Below are the code and all the weights of a small trained network. Each question names an input and a class and asks about switching units off, where a switched-off unit gives its printed mean instead of its output.

import numpy as np


def w(rows, s, z=0):
    codes = np.array(rows[::2]) - 128.0
    scale = np.full(codes.shape[1], s)
    scale[-1] = z or s
    return codes * scale


def norm(h):
    return h / np.sqrt((h * h).mean(-1, keepdims=True) + 1e-5)


def f(y):
    return y / 2 * (1 + np.tanh(0.7978845608 * (y + 0.044715 * y**3)))


def log_softmax(a):
    a = a - a.max(-1, keepdims=True)
    return a - np.log(np.exp(a).sum(-1, keepdims=True))


def net(x, mask):
    res = np.array(x, float).reshape(1, 3) / 4 @ E
    u = 0
    for l in range(4):
        y = f(norm(res) @ A[l][:, :-1].T + A[l][:, -1])
        res = res + np.where(mask[u : u + 9], y, B[l][:, -1]) @ B[l][:, :-1]
        u += 9
    return log_softmax(norm(res)[-1] @ U[:, :-1].T + U[:, -1])


A, B = {}, {}
E = w([
[255,120,106,35],'x0',
[201,127,235,150],'x1',
[122,8,115,111],'x2',
],0.0057)
A[0] = w([
[133,139,158,78,19],'L0N1',
[172,125,191,37,80],'L0N2',
[2,7,208,174,106],'L0N3',
[72,36,165,158,1],'L0N4',
[176,106,225,196,89],'L0N5',
[110,155,117,196,205],'L0N6',
[170,111,171,120,56],'L0N7',
[156,73,171,176,239],'L0N8',
[159,42,197,107,166],'L0N9',
],0.0082,0.0035)
B[0] = w([
[139,61,129,172,108],'L0N1',
[99,123,101,203,175],'L0N2',
[211,167,98,145,253],'L0N3',
[167,107,89,253,152],'L0N4',
[154,153,163,163,183],'L0N5',
[44,174,110,147,190],'L0N6',
[103,90,216,210,131],'L0N7',
[77,149,148,109,200],'L0N8',
[46,120,150,151,196],'L0N9',
],0.007,0.0047)
A[1] = w([
[195,95,152,191,125],'L1N1',
[212,83,199,112,174],'L1N2',
[228,114,191,149,190],'L1N3',
[79,86,84,85,169],'L1N4',
[112,30,109,227,253],'L1N5',
[128,62,96,133,21],'L1N6',
[180,127,45,204,41],'L1N7',
[153,196,6,146,71],'L1N8',
[140,151,33,167,43],'L1N9',
],0.012,0.0019)
B[1] = w([
[103,179,81,151,177],'L1N1',
[86,114,81,74,179],'L1N2',
[99,119,56,113,201],'L1N3',
[187,105,141,165,177],'L1N4',
[170,161,58,1,208],'L1N5',
[155,135,169,126,141],'L1N6',
[129,162,157,103,178],'L1N7',
[68,105,134,98,254],'L1N8',
[117,106,218,107,196],'L1N9',
],0.0094,0.0073)
A[2] = w([
[253,63,112,178,168],'L2N1',
[126,31,64,102,109],'L2N2',
[153,74,113,25,110],'L2N3',
[151,63,103,145,4],'L2N4',
[141,146,95,142,167],'L2N5',
[109,143,171,228,88],'L2N6',
[89,206,124,104,196],'L2N7',
[187,132,10,130,158],'L2N8',
[172,57,62,109,135],'L2N9',
],0.011,0.0028)
B[2] = w([
[133,217,114,255,145],'L2N1',
[144,148,218,120,188],'L2N2',
[123,114,118,94,239],'L2N3',
[173,107,156,119,121],'L2N4',
[152,184,51,156,145],'L2N5',
[195,123,217,103,148],'L2N6',
[168,96,97,152,254],'L2N7',
[148,164,123,200,205],'L2N8',
[98,107,198,199,180],'L2N9',
],0.0077,0.0073)
A[3] = w([
[123,124,124,18,17],'L3N1',
[2,27,185,178,210],'L3N2',
[27,83,58,86,7],'L3N3',
[29,145,170,49,251],'L3N4',
[115,104,63,24,172],'L3N5',
[163,149,49,159,171],'L3N6',
[111,97,75,33,102],'L3N7',
[186,137,126,85,100],'L3N8',
[145,206,217,143,253],'L3N9',
],0.0094,0.0013)
B[3] = w([
[15,50,148,112,199],'L3N1',
[218,255,17,238,199],'L3N2',
[212,138,168,155,235],'L3N3',
[127,125,26,86,255],'L3N4',
[108,77,243,148,245],'L3N5',
[66,254,43,232,182],'L3N6',
[88,30,245,115,222],'L3N7',
[165,115,141,194,143],'L3N8',
[229,36,144,101,181],'L3N9',
],0.0057,0.0064)
U = w([
[114,222,24,167,184],'0',
[68,47,168,50,161],'1',
[255,138,211,168,1],'2',
],0.018,0.0017)

Each question gives the input, the list of numbers given to net, and the class t.
The units are the neurons (one row each of A and B). Each row of codes is followed by its name. A weight is (code - 128) times the scale printed after its matrix; where a second scale follows, it is the last column's (A, B and U).
mask holds one flag per neuron, layer by layer. A switched-off neuron (its flag False) gives its mean, the last column of its row in B, instead of its output. The means were averaged over made-up inputs and are rounded, as every weight is.
A unit's drop is (log p(t) with every unit on - log p(t) with that unit switched off) / (log p(t) with every unit on - log p(t) with every unit switched off).
k most important neurons: the k neurons with the biggest drops, biggest first
k most important neurons of layer l: the k neurons of layer l with the biggest drops, biggest first
drop when u is switched off: that unit's drop, to one decimal
input [1,-1,4], class 2: 4 most important neurons : [L0N9 L1N4 L1N8 L0N5]
input [1,0,-8], class 1: 4 most important neurons : [L2N8 L1N8 L1N1 L3N2]
input [-3,7,1], class 0: 4 most important neurons of layer 1 : [L1N9 L1N3 L1N1 L1N4]
input [1,-4,-2], class 1: most important neuron of layer 2 : [L2N9]
input [3,-6,1], class 2: 2 most important neurons : [L1N4 L0N3]
input [-8,4,0], class 2: 2 most important neurons : [L2N6 L0N6]
input [-4,1,-3], class 2: 4 most important neurons : [L1N5 L1N3 L2N6 L1N2]
input [1,-7,8], class 2: 2 most important neurons : [L1N4 L2N1]
input [-5,2,-8], class 2: 2 most important neurons : [L1N5 L2N6]
input [0,8,7], class 0: 2 most important neurons of layer 2 : [L2N8 L2N5]
input [2,4,0], class 0: 3 most important neurons of layer 1 : [L1N9 L1N8 L1N1]
input [2,0,-4], class 1: 2 most important neurons : [L0N9 L2N9]
input [3,1,1], class 1: 3 most important neurons : [L1N5 L0N3 L0N4]
input [6,4,3], class 1: most important neuron : [L0N3]
input [1,1,0], class 0: 3 most important neurons of layer 1 : [L1N9 L1N8 L1N5]
input [2,-5,5], class 2: drop when L1N4 is switched off : 0.5
input [4,-2,7], class 2: drop when L1N4 is switched off : 0.3
input [4,6,8], class 1: drop when L1N5 is switched off : 5.2
